[[  1   9 -11  -1   1  -8   4]
 [-86   4   4 -30   5 -35   6]]
->
[[-86   4   4 -30   5 -35   6]
 [  1   9 -11  -1   1  -8   4]]

[[-47  -8  50]
 [-37  53  47]
 [-42  22  77]
 [-14  -1  18]
 [-27 -20  -2]
 [-43 -10 -37]
 [ -7 -47   9]
 [ 19  16  32]
 [ -9  38 -41]
 [-29  -3 -72]
 [ 81 -51 -13]
 [-48  26 -53]]
->
[[ 81 -51 -13]
 [ -7 -47   9]
 [-27 -20  -2]
 [-43 -10 -37]
 [-47  -8  50]
 [-29  -3 -72]
 [-14  -1  18]
 [ 19  16  32]
 [-42  22  77]
 [-48  26 -53]
 [ -9  38 -41]
 [-37  53  47]]

[[-31  13  -2 -41  69  -8  77  14 -19 -12  60]
 [-22 -55 -35  42  70  46  29 -13 -27  62  18]
 [ 42 -25  38  82  35  49 -84 -40  -5  26 -30]
 [ 25  12   9  18 -13  -2 -68  14  -6   3  53]
 [ 41   4 -35  26 -42  14 -16  51  -4 -11  36]
 [-65 -14 -10 -44  -1 -11 -77  34 -16  39 -38]
 [ 41  27 -27  28 -11  47  54   8  42 -33 -32]
 [ 27 -41  -8  31  32  38  42 -13  -3  21  29]]
->
[[-22 -55 -35  42  70  46  29 -13 -27  62  18]
 [ 27 -41  -8  31  32  38  42 -13  -3  21  29]
 [ 42 -25  38  82  35  49 -84 -40  -5  26 -30]
 [-65 -14 -10 -44  -1 -11 -77  34 -16  39 -38]
 [ 41   4 -35  26 -42  14 -16  51  -4 -11  36]
 [ 25  12   9  18 -13  -2 -68  14  -6   3  53]
 [-31  13  -2 -41  69  -8  77  14 -19 -12  60]
 [ 41  27 -27  28 -11  47  54   8  42 -33 -32]]

[[-61  -3 -39 -58  44]
 [  1  -5 -10  -8  21]
 [ -5  19  32 -59  20]
 [ 25  32 -14 -74  -9]]
->
[[  1  -5 -10  -8  21]
 [-61  -3 -39 -58  44]
 [ -5  19  32 -59  20]
 [ 25  32 -14 -74  -9]]

[[  7  -2  11 -41  50   8]
 [ 72 -39  13  -6 -13  28]
 [-27  12 -40  58 -10  -9]
 [ 18  14 -78   9  24  38]
 [-18 -22  -7 -31  20  50]
 [ 32 -43 -28  28  57  23]]
->
[[ 32 -43 -28  28  57  23]
 [ 72 -39  13  -6 -13  28]
 [-18 -22  -7 -31  20  50]
 [  7  -2  11 -41  50   8]
 [-27  12 -40  58 -10  -9]
 [ 18  14 -78   9  24  38]]

[[-61 -59]
 [  8  17]
 [ 46   9]
 [ 55   7]
 [ 17 -44]
 [ 53  78]]
->
[[-61 -59]
 [ 17 -44]
 [ 55   7]
 [ 46   9]
 [  8  17]
 [ 53  78]]

[[-14  72   7 -18  13  30  -5  21  43]
 [-13  60  14 -10  30  34 -19   6  64]
 [-12  55  15  -7  34  35 -22   2  68]]
->
[[-12  55  15  -7  34  35 -22   2  68]
 [-13  60  14 -10  30  34 -19   6  64]
 [-14  72   7 -18  13  30  -5  21  43]]

[[ 64  32  57  -4 -19  18  37 -30]
 [-55 -47  40  78 -12 -33   9   0]]
->
[[-55 -47  40  78 -12 -33   9   0]
 [ 64  32  57  -4 -19  18  37 -30]]
